Below is a small trained network, with its code and all its weights. Each question gives an input and a class and asks what happens when units are switched off, that is, made to give their printed mean instead of their output.

import numpy as np


def w(rows, s, z=0):
    codes = np.array(rows[::2]) - 128.0
    scale = np.full(codes.shape[1], s)
    scale[-1] = z or s
    return codes * scale


def f(y):
    return y / 2 * (1 + np.tanh(0.7978845608 * (y + 0.044715 * y**3)))


def log_softmax(a):
    a = a - a.max(-1, keepdims=True)
    return a - np.log(np.exp(a).sum(-1, keepdims=True))


def net(x, mask):
    res = np.array(x, float).reshape(1, 5) / 4 @ E
    y = f(res @ A[0][:, :-1].T + A[0][:, -1])
    res = res + np.where(mask, y, B[0][:, -1]) @ B[0][:, :-1]
    return log_softmax(res[-1] @ U[:, :-1].T + U[:, -1])


A, B = {}, {}
E = w([
[50,101,146,74,222,183,180],'x0',
[111,110,240,56,67,107,122],'x1',
[95,127,107,89,171,81,15],'x2',
[49,122,174,228,116,134,106],'x3',
[95,255,145,108,145,129,138],'x4',
],0.0063)
A[0] = w([
[178,122,96,63,137,121,144,113],'N0',
[169,131,109,78,135,121,142,15],'N1',
[187,154,133,173,62,112,92,76],'N2',
[139,40,117,134,131,131,108,153],'N3',
[143,50,124,135,124,133,124,41],'N4',
[144,75,127,139,123,126,140,133],'N5',
[168,131,100,76,129,131,138,67],'N6',
[120,101,191,81,81,113,126,69],'N7',
[173,149,122,145,81,110,98,1],'N8',
[104,232,133,121,141,131,131,113],'N9',
[116,117,189,91,91,127,136,63],'N10',
[124,186,134,114,136,126,132,46],'N11',
[138,136,60,167,163,131,128,51],'N12',
[95,109,138,107,172,147,150,145],'N13',
[47,113,169,223,116,130,108,62],'N14',
[143,138,73,179,173,137,149,95],'N15',
[131,40,122,133,129,130,122,63],'N16',
[112,192,137,122,137,130,131,28],'N17',
[77,88,144,97,196,161,179,44],'N18',
[113,128,124,120,148,115,69,142],'N19',
[112,112,115,103,176,101,21,11],'N20',
[161,125,147,170,101,149,250,15],'N21',
],0.015,0.0041)
B[0] = w([
[161,49,176,67,133,116,167,222],'N0',
[202,130,92,102,187,213,51,161],'N1',
[75,82,50,138,145,32,143,237],'N2',
[155,169,182,147,95,60,183,214],'N3',
[211,199,122,148,120,140,60,170],'N4',
[142,162,139,148,117,113,173,171],'N5',
[173,96,135,82,151,149,115,179],'N6',
[67,125,194,162,174,149,67,226],'N7',
[159,139,2,144,180,154,35,178],'N8',
[192,174,190,155,85,49,160,235],'N9',
[83,149,164,148,164,156,53,206],'N10',
[217,162,106,166,132,160,70,153],'N11',
[82,140,183,139,177,149,36,191],'N12',
[99,89,77,146,135,74,154,214],'N13',
[222,56,145,31,164,158,137,241],'N14',
[66,113,205,147,164,136,67,206],'N15',
[206,203,133,154,137,123,88,184],'N16',
[217,195,95,144,131,162,54,157],'N17',
[129,102,14,148,137,72,55,254],'N18',
[88,112,130,119,77,141,196,187],'N19',
[89,166,77,81,30,217,106,217],'N20',
[87,167,85,61,11,198,109,233],'N21',
],0.026,0.006)
U = w([
[99,96,37,135,138,72,88,86],'0',
[78,151,106,78,42,186,112,163],'1',
[179,189,157,155,107,87,113,154],'2',
[55,121,187,137,170,150,63,151],'3',
[170,59,132,57,154,157,121,156],'4',
[59,88,142,157,129,89,255,231],'5',
[119,126,101,158,162,193,160,3],'6',
],0.0086,0.0038)

Each question gives the input, the list of numbers given to net, and the class t.
The units are the neurons (one row each of A and B). Each row of codes is followed by its name. A weight is (code - 128) times the scale printed after its matrix; where a second scale follows, it is the last column's (A, B and U).
mask holds one flag per neuron, in row order. A switched-off neuron (its flag False) gives its mean, the last column of its row in B, instead of its output. The means were averaged over made-up inputs and are rounded, as every weight is.
A unit's drop is (log p(t) with every unit on - log p(t) with that unit switched off) / (log p(t) with every unit on - log p(t) with every unit switched off).
The circuit of an input: a set's keep is (log p(t) with only the set's units on - log p(t) with every unit switched off) / (log p(t) with every unit on - log p(t) with every unit switched off). Starting from the 12 units with the biggest drops (on a tie, the unit counted first), units are removed one at a time, each time the one whose removal leaves the highest keep (on an exact tie, the one counted first), for as long as the keep stays at least 0.8.
units of the circuit, in order: the units of the circuit, biggest drop first
k most important neurons: the k neurons with the biggest drops, biggest first
drop of u: that unit's drop, to one decimal
input [3,-2,6,7,-4], class 4: 3 most important neurons	(N14, N21, N10)
input [4,-1,-6,-2,5], class 1: 2 most important neurons	(N21, N2)
input [6,5,3,-2,-8], class 2: units of the circuit, in order	(N3)
input [-6,-7,5,3,3], class 3: 2 most important neurons	(N12, N15)
input [2,-8,-2,-6,3], class 3: 2 most important neurons	(N15, N12)
input [8,-1,0,-3,8], class 0: 2 most important neurons	(N18, N13)
input [-6,-8,-7,0,3], class 3: 2 most important neurons	(N15, N12)
input [-6,7,2,3,-5], class 3: 4 most important neurons	(N7, N18, N10, N13)
input [-5,-4,-7,4,-7], class 1: 3 most important neurons	(N21, N9, N18)
input [-7,5,-7,-4,6], class 0: 2 most important neurons	(N2, N8)
input [-3,0,-6,-8,1], class 4: 2 most important neurons	(N0, N6)
input [3,1,-8,8,0], class 1: 3 most important neurons	(N21, N0, N6)
input [7,4,0,1,-3], class 0: drop of N18	0.6
input [-4,-5,-8,2,-3], class 1: drop of N21	2.6
input [-8,6,-6,2,4], class 0: units of the circuit, in order	(N2)
input [7,1,1,-2,4], class 0: drop of N18	0.2
